Below is a small trained network, with its code and all its weights. Each question gives an input and a class and asks what happens when units are switched off, that is, made to give their printed mean instead of their output.

import numpy as np


def w(rows, s, z=0):
    codes = np.array(rows[::2]) - 128.0
    scale = np.full(codes.shape[1], s)
    scale[-1] = z or s
    return codes * scale


def norm(h):
    return h / np.sqrt((h * h).mean(-1, keepdims=True) + 1e-5)


def f(y):
    return np.maximum(y, 0)


def log_softmax(a):
    a = a - a.max(-1, keepdims=True)
    return a - np.log(np.exp(a).sum(-1, keepdims=True))


def net(x, mask):
    res = np.array(x, float).reshape(1, 3) / 4 @ E
    u = 0
    for l in range(3):
        y = f(norm(res) @ A[l][:, :-1].T + A[l][:, -1])
        res = res + np.where(mask[u : u + 4], y, B[l][:, -1]) @ B[l][:, :-1]
        u += 4
    return log_softmax(norm(res)[-1] @ U[:, :-1].T + U[:, -1])


A, B = {}, {}
E = w([
[189,10,131,102,177,164,204,125,146,160,75],'x0',
[32,70,108,200,48,88,185,133,181,140,84],'x1',
[105,171,163,1,139,128,130,72,148,185,181],'x2',
],0.0078)
A[0] = w([
[110,125,95,57,88,165,190,141,159,91,181,169],'L0N0',
[94,152,87,154,89,70,99,106,108,114,93,39],'L0N1',
[163,117,127,155,96,53,95,174,107,81,187,1],'L0N2',
[181,168,96,170,74,106,137,150,109,1,118,114],'L0N3',
],0.0085,0.0031)
B[0] = w([
[202,99,114,93,147,96,98,62,94,120,82,208],'L0N0',
[2,158,62,202,153,186,203,164,165,177,183,206],'L0N1',
[167,57,48,72,183,175,97,131,186,70,160,188],'L0N2',
[189,215,132,98,97,190,50,234,251,92,64,254],'L0N3',
],0.0094,0.0056)
A[1] = w([
[50,132,149,185,110,157,109,255,76,177,54,2],'L1N0',
[168,245,173,100,103,48,88,80,7,110,234,98],'L1N1',
[105,162,196,120,142,95,4,98,143,176,217,35],'L1N2',
[141,23,192,64,163,152,223,127,145,145,184,83],'L1N3',
],0.006,0.0031)
B[1] = w([
[113,70,254,132,97,126,66,69,109,100,169,175],'L1N0',
[66,109,119,165,133,121,94,179,84,166,43,255],'L1N1',
[157,143,111,162,211,195,109,163,124,193,69,207],'L1N2',
[213,116,111,74,158,140,161,13,143,126,97,226],'L1N3',
],0.011,0.0051)
A[2] = w([
[226,76,132,1,84,193,194,16,143,137,84,150],'L2N0',
[65,170,76,162,127,92,119,172,130,238,109,254],'L2N1',
[113,57,225,182,62,76,93,159,214,194,108,40],'L2N2',
[80,179,211,112,71,2,253,5,145,128,145,20],'L2N3',
],0.006,0.0024)
B[2] = w([
[133,100,182,64,145,85,176,149,212,152,131,254],'L2N0',
[132,126,89,103,114,165,129,72,18,142,144,197],'L2N1',
[158,111,146,116,89,77,111,124,69,167,186,154],'L2N2',
[143,96,110,167,252,75,211,92,141,40,117,154],'L2N3',
],0.012,0.0099)
U = w([
[97,159,74,68,204,188,78,88,49,200,71,204],'0',
[8,164,73,152,80,236,119,163,196,89,201,129],'1',
[75,98,79,155,182,41,196,50,78,76,176,60],'2',
[190,32,188,2,208,78,201,79,216,161,91,237],'3',
[155,213,152,71,94,107,199,124,94,59,115,1],'4',
[154,46,191,182,72,72,108,157,135,103,162,173],'5',
[225,199,83,97,177,193,53,236,224,42,95,168],'6',
],0.0095,0.0045)

Each question gives the input, the list of numbers given to net, and the class t.
The units are the neurons (one row each of A and B). Each row of codes is followed by its name. A weight is (code - 128) times the scale printed after its matrix; where a second scale follows, it is the last column's (A, B and U).
mask holds one flag per neuron, layer by layer. A switched-off neuron (its flag False) gives its mean, the last column of its row in B, instead of its output. The means were averaged over made-up inputs and are rounded, as every weight is.
A unit's drop is (log p(t) with every unit on - log p(t) with that unit switched off) / (log p(t) with every unit on - log p(t) with every unit switched off).
The circuit of an input: a set's keep is (log p(t) with only the set's units on - log p(t) with every unit switched off) / (log p(t) with every unit on - log p(t) with every unit switched off). Starting from all 12 units, units are removed one at a time, each time the one whose removal leaves the highest keep (on an exact tie, the one counted first), for as long as the keep stays at least 0.8.
circuit, biggest first: the units of the circuit, biggest drop first
most important unit: the unit with the biggest drop
top k neurons: the k neurons with the biggest drops, biggest first
top k neurons in layer l: the k neurons of layer l with the biggest drops, biggest first
drop when u is switched off: that unit's drop, to one decimal
input [0,-7,8], class 0: most important unit -> L1N1
input [2,8,-2], class 5: top 2 neurons in layer 1 -> [L1N0, L1N3]
input [0,-3,3], class 0: top 2 neurons -> [L1N1, L0N2]
input [-8,7,6], class 2: circuit, biggest first -> [L0N3, L2N3]
input [0,-7,-1], class 0: top 3 neurons -> [L0N3, L1N1, L0N2]
input [1,2,-4], class 5: top 2 neurons -> [L1N0, L2N2]
input [-5,5,4], class 2: top 3 neurons in layer 0 -> [L0N1, L0N3, L0N2]
input [5,1,-7], class 5: top 3 neurons -> [L1N3, L1N0, L2N2]
input [3,0,-6], class 6: top 3 neurons -> [L0N3, L0N1, L2N0]
input [-2,2,2], class 0: top 2 neurons in layer 2 -> [L2N1, L2N0]
input [-2,8,7], class 2: top 2 neurons in layer 0 -> [L0N2, L0N1]
input [3,2,-8], class 5: top 2 neurons in layer 1 -> [L1N0, L1N2]
input [-5,5,-8], class 1: top 2 neurons in layer 0 -> [L0N1, L0N0]
input [0,4,-2], class 5: most important unit -> L1N0
input [-3,4,1], class 2: top 2 neurons in layer 0 -> [L0N3, L0N2]
input [4,1,-5], class 5: top 2 neurons in layer 1 -> [L1N3, L1N0]
input [7,-4,-8], class 6: top 2 neurons in layer 0 -> [L0N3, L0N0]
input [1,2,-3], class 5: drop when L2N2 is switched off -> 0.2
input [4,8,-3], class 5: drop when L2N3 is switched off -> -0.1
input [-8,0,3], class 0: most important unit -> L2N1
input [-3,1,-2], class 1: drop when L0N3 is switched off -> -0.2
